Below are the code and all the weights of a small trained network. Each question names an input and a target symbol and asks about switching units off, where a switched-off unit gives its printed mean instead of its output.

import numpy as np


def w(rows, s, z=0):
    codes = np.array(rows[::2]) - 128.0
    scale = np.full(codes.shape[1], s)
    scale[-1] = z or s
    return codes * scale


def f(y):
    return y / 2 * (1 + np.tanh(0.7978845608 * (y + 0.044715 * y**3)))


def softmax(a):
    e = np.exp(a - a.max(-1, keepdims=True))
    return e / e.sum(-1, keepdims=True)


def log_softmax(a):
    a = a - a.max(-1, keepdims=True)
    return a - np.log(np.exp(a).sum(-1, keepdims=True))


def net(x, mask):
    ids = ['ΓΠαβδεημστφψ'.index(c) for c in x.split()]
    T = len(ids)
    res = E[ids] + P[:T]
    r = res
    for j in range(3):
        rows = slice(4 * j, 4 * j + 4)
        q, k, v = (r @ M[0][rows].T for M in (Q, K, V))
        z = softmax(np.where(np.tri(T) > 0, q @ k.T / 4**0.5, -1e9)) @ v
        o = O[0][rows]
        res = res + np.where(mask[j], z, o[:, -1]) @ o[:, :-1]
    y = f(res @ A[0][:, :-1].T + A[0][:, -1])
    res = res + np.where(mask[3:19], y, B[0][:, -1]) @ B[0][:, :-1]
    return log_softmax(res[-1] @ U[:, :-1].T + U[:, -1])


Q, K, V, O, A, B = {}, {}, {}, {}, {}, {}
E = w([
[153,184,102,66,125,72,188,171,158,11,97,161],'Γ',
[59,143,170,7,78,97,165,70,183,112,180,157],'Π',
[122,149,14,117,155,36,95,101,46,83,153,52],'α',
[206,183,101,62,157,119,156,134,93,187,158,89],'β',
[115,154,20,15,189,103,190,65,156,45,160,145],'δ',
[159,247,177,56,82,93,151,162,208,169,126,183],'ε',
[186,156,115,117,151,25,139,220,35,147,97,110],'η',
[214,115,117,151,110,197,120,143,161,138,34,254],'μ',
[97,102,106,56,136,69,187,136,62,193,156,152],'σ',
[61,225,13,152,88,47,118,134,127,127,79,131],'τ',
[35,52,193,185,124,168,99,54,96,62,105,184],'φ',
[84,190,95,182,201,228,120,51,180,179,101,190],'ψ',
],0.0087)
P = w([
[110,115,79,193,68,140,224,183,177,139,226,143],'0',
[158,128,163,95,152,55,168,72,173,161,96,98],'1',
[91,168,109,75,103,153,137,166,92,113,156,127],'2',
[157,116,149,103,171,65,157,67,165,171,83,119],'3',
[92,169,104,72,121,170,118,171,67,112,160,146],'4',
[163,107,146,116,185,81,147,61,158,169,75,120],'5',
[90,169,104,76,127,181,93,170,49,108,154,153],'6',
[164,97,143,128,193,89,138,58,153,160,65,130],'7',
[96,173,107,75,140,195,82,164,37,105,156,162],'8',
[170,88,151,137,198,106,130,53,147,156,60,129],'9',
[96,164,101,69,152,204,69,155,27,104,156,180],'10',
[175,88,142,154,206,115,125,52,143,148,53,134],'11',
[98,171,95,62,169,212,69,150,2,101,149,198],'12',
[175,113,143,111,187,79,142,58,162,165,73,119],'13',
],0.0096)
Q[0] = w([
[98,161,155,114,83,206,85,182,119,99,198,138],'H0',
[157,122,90,145,169,101,126,175,93,129,98,118],'H0',
[105,116,115,136,129,140,110,156,87,143,152,128],'H0',
[84,185,97,74,71,185,110,203,78,108,206,156],'H0',
[97,181,95,81,114,199,108,203,30,102,195,156],'H1',
[145,74,185,173,157,68,158,43,204,146,82,95],'H1',
[164,132,106,116,184,97,152,72,157,161,60,142],'H1',
[126,188,83,68,147,135,131,153,90,118,145,165],'H1',
[86,199,55,46,154,159,134,192,9,119,188,171],'H2',
[91,187,104,87,76,222,83,228,27,102,237,151],'H2',
[151,144,129,65,203,107,126,52,87,175,81,191],'H2',
[155,55,157,181,89,115,126,145,161,201,144,58],'H2',
],0.011)
K[0] = w([
[135,177,169,29,168,145,59,82,103,134,58,142],'H0',
[157,96,104,220,168,126,118,162,92,123,90,94],'H0',
[101,115,134,130,156,128,86,90,82,159,90,117],'H0',
[119,149,130,50,171,202,22,102,74,138,62,177],'H0',
[132,82,163,168,176,252,30,78,84,128,60,187],'H1',
[112,167,126,87,94,12,207,155,143,138,211,65],'H1',
[135,163,51,151,117,122,234,172,159,182,230,128],'H1',
[136,85,108,203,168,198,108,132,144,137,111,180],'H1',
[116,103,143,180,198,225,69,117,84,125,91,182],'H2',
[126,97,228,144,179,208,2,71,63,103,49,151],'H2',
[181,71,46,205,134,203,226,141,182,218,165,235],'H2',
[150,119,147,55,61,26,146,138,71,191,165,13],'H2',
],0.0089)
V[0] = w([
[74,45,159,139,69,227,106,44,132,152,155,174],'H0',
[62,167,169,155,84,90,99,116,200,6,116,132],'H0',
[182,139,98,71,178,85,158,159,134,73,72,151],'H0',
[204,214,204,103,123,158,143,150,156,134,133,143],'H0',
[52,63,188,108,153,92,112,40,98,106,136,83],'H1',
[129,8,120,165,58,111,134,173,95,110,104,190],'H1',
[208,197,148,103,95,172,126,159,164,191,53,176],'H1',
[98,198,66,66,206,62,133,122,96,129,154,79],'H1',
[102,229,31,225,180,140,97,98,143,193,135,33],'H2',
[44,96,145,68,160,185,160,2,160,173,228,102],'H2',
[9,152,138,178,65,225,154,83,244,114,60,254],'H2',
[48,118,207,131,47,41,110,172,100,214,114,119],'H2',
],0.0069)
O[0] = w([
[124,165,123,77,125,129,186,128,149,62,128,107,62],'H0',
[162,117,106,99,171,160,62,148,162,62,188,171,39],'H0',
[108,87,94,206,183,74,104,156,156,186,137,148,152],'H0',
[179,80,91,130,137,168,141,201,104,148,88,140,162],'H0',
[117,166,129,145,173,124,164,127,121,102,141,125,4],'H1',
[133,113,128,134,161,105,109,80,75,154,112,185,125],'H1',
[155,80,134,71,69,102,109,184,118,97,77,148,158],'H1',
[98,154,125,171,52,132,151,123,189,115,195,111,178],'H1',
[92,145,201,118,63,154,24,108,151,163,108,72,123],'H2',
[73,199,44,66,155,185,134,92,136,163,89,77,158],'H2',
[104,201,122,130,186,99,118,220,142,60,78,113,189],'H2',
[135,164,164,113,119,171,129,101,29,92,103,254,79],'H2',
],0.0096,0.0045)
A[0] = w([
[115,193,50,125,139,157,186,172,132,117,203,171,226],'N0',
[106,158,147,130,63,228,161,67,134,110,173,111,188],'N1',
[120,146,61,142,135,124,190,186,85,154,157,200,150],'N2',
[108,125,135,182,174,68,87,138,70,183,86,92,115],'N3',
[94,144,122,180,70,158,76,212,136,115,209,147,107],'N4',
[82,144,87,119,90,190,116,139,166,77,175,40,72],'N5',
[135,152,117,190,87,162,116,137,207,162,213,86,61],'N6',
[177,112,102,140,85,236,174,202,151,150,184,135,142],'N7',
[153,32,130,204,100,77,83,115,144,125,207,145,120],'N8',
[196,92,102,92,108,175,96,179,79,148,106,153,168],'N9',
[155,92,180,148,66,178,147,73,164,185,179,126,70],'N10',
[188,125,170,150,182,143,144,2,75,147,125,169,24],'N11',
[73,90,77,160,87,115,118,144,112,60,219,142,86],'N12',
[142,155,111,73,146,116,81,124,187,124,54,34,158],'N13',
[143,68,137,140,234,91,113,144,163,100,161,176,4],'N14',
[67,158,83,146,89,141,152,91,47,69,218,152,47],'N15',
],0.007,0.0023)
B[0] = w([
[130,54,195,143,121,180,135,63,150,80,133,128,232],'N0',
[211,130,48,86,77,92,122,176,123,110,136,54,199],'N1',
[111,84,165,151,108,171,84,97,127,102,113,88,229],'N2',
[148,135,164,62,110,178,172,85,198,90,171,170,209],'N3',
[134,194,187,162,128,103,172,69,165,137,2,135,150],'N4',
[118,165,107,52,115,135,151,177,172,186,153,210,176],'N5',
[72,110,74,137,225,52,115,99,69,76,152,155,197],'N6',
[61,199,215,157,141,58,71,83,156,19,211,89,168],'N7',
[199,207,112,108,177,184,165,198,77,177,154,157,194],'N8',
[66,109,114,93,110,68,76,115,101,84,142,147,209],'N9',
[139,129,86,167,126,186,157,138,64,81,184,87,253],'N10',
[52,168,168,100,58,23,178,192,128,119,130,119,159],'N11',
[158,71,122,125,137,89,227,180,183,158,30,151,138],'N12',
[62,36,180,172,117,175,146,145,93,168,160,153,230],'N13',
[159,188,105,161,92,164,113,114,141,182,96,47,176],'N14',
[184,110,109,109,105,160,128,118,177,216,83,138,165],'N15',
],0.0063,0.0073)
U = w([
[146,98,197,209,164,78,222,172,168,90,108,65,134],'Γ',
[184,140,118,50,93,155,140,106,189,92,162,154,34],'Π',
[215,184,38,112,176,135,117,149,152,195,111,137,151],'α',
[109,203,85,149,117,114,82,123,85,72,204,84,138],'β',
[79,77,103,146,187,83,124,90,168,151,167,169,69],'δ',
[119,150,253,134,117,116,27,56,171,101,171,137,222],'ε',
[135,129,161,150,120,142,171,150,86,130,185,220,6],'η',
[124,69,68,77,136,80,85,158,72,91,97,167,180],'μ',
[140,11,124,170,52,183,142,67,136,189,84,81,200],'σ',
[113,236,113,115,111,37,169,72,117,158,29,130,126],'τ',
[115,150,124,130,214,202,153,82,69,83,105,140,217],'φ',
[73,175,135,114,112,177,126,198,123,152,121,117,9],'ψ',
],0.005,0.0019)

Each question gives the input, a string of symbols that net reads in full, and the target symbol t.
The units are the heads (4 rows each of Q, K, V and O) and the neurons (one row each of A and B). Each row of codes is followed by its name. A weight is (code - 128) times the scale printed after its matrix; where a second scale follows, it is the last column's (O, A, B and U).
mask holds one flag per unit, heads first, then neurons. A switched-off unit (its flag False) gives its mean, the last column of its rows in O or B, instead of its output. The means were averaged over made-up inputs and are rounded, as every weight is.
A unit's drop is (log p(t) with every unit on - log p(t) with that unit switched off) / (log p(t) with every unit on - log p(t) with every unit switched off).
The circuit of an input: a set's keep is (log p(t) with only the set's units on - log p(t) with every unit switched off) / (log p(t) with every unit on - log p(t) with every unit switched off). Starting from the 12 units with the biggest drops (on a tie, the unit counted first), units are removed one at a time, each time the one whose removal leaves the highest keep (on an exact tie, the one counted first), for as long as the keep stays at least 0.8.
units of the circuit, in order: the units of the circuit, biggest drop first
top k neurons: the k neurons with the biggest drops, biggest first
which heads matter: for each layer, one digit per head in row order, 1 if its drop is at least 0.15 and else 0, layers parted by /
input Γ β σ β ε μ β β Π Π β β, target α: units of the circuit, in order	[H0, H2, N8, N14]
input ε Γ Π Π τ τ η φ η ε ψ β σ Γ, target μ: units of the circuit, in order	[H1, H0, N9]
input σ δ μ τ ε β β β Γ μ β η Γ, target μ: units of the circuit, in order	[H1]
input β τ β σ Γ δ Γ μ ψ, target ψ: units of the circuit, in order	[H2, N13, N5]
input μ μ ε τ ψ φ β β σ, target φ: units of the circuit, in order	[H1, H2, N0]
input β ψ σ, target ψ: units of the circuit, in order	[H2, N5, H1]
input Π Γ μ σ φ τ β, target φ: units of the circuit, in order	[H2, H1, N0]
input τ η σ Γ β σ Π Γ, target ε: units of the circuit, in order	[H2, H0]
input Γ α β Γ β Π μ β ε Π β, target μ: which heads matter	010
input δ ε β, target β: which heads matter	011
input β Γ τ β Γ η β σ σ ε, target σ: units of the circuit, in order	[H2, H0]
input μ β σ ε τ β β β φ φ, target Γ: units of the circuit, in order	[H2, H1]
input ε μ Γ Γ μ β ε η Π Π β β α μ, target μ: units of the circuit, in order	[H1, N9, H0]
input Γ δ ψ ε, target α: top 2 neurons	[N8, N14]
input σ Γ η β β σ β Γ η τ μ, target μ: units of the circuit, in order	[H1, N9]
input φ μ τ β Γ Γ, target Π: units of the circuit, in order	[H0, N5]
input β σ Γ σ Π μ β σ ψ β β σ, target σ: units of the circuit, in order	[H2]
input β Γ β β ε β τ, target τ: which heads matter	011
input Γ β Γ η β σ τ Π β σ ψ β σ, target ψ: which heads matter	001
input σ β ψ, target ψ: which heads matter	001
input Γ β β μ Γ β β ψ Γ μ, target α: which heads matter	101
input σ β η τ ε Γ σ τ η, target η: which heads matter	101
input μ Γ Γ α Γ φ β η β η Π β β β, target Γ: which heads matter	001
input β β β α ε σ Γ φ β μ Γ σ τ, target μ: units of the circuit, in order	[H1]
input α Γ ψ Γ σ μ β τ σ μ σ Γ, target β: which heads matter	111
input Γ σ Π ψ σ β β, target ψ: top 2 neurons	[N13, N5]
input η Γ β ε, target η: which heads matter	001
input ψ σ Π, target ψ: which heads matter	001
input σ β Γ, target Γ: which heads matter	011
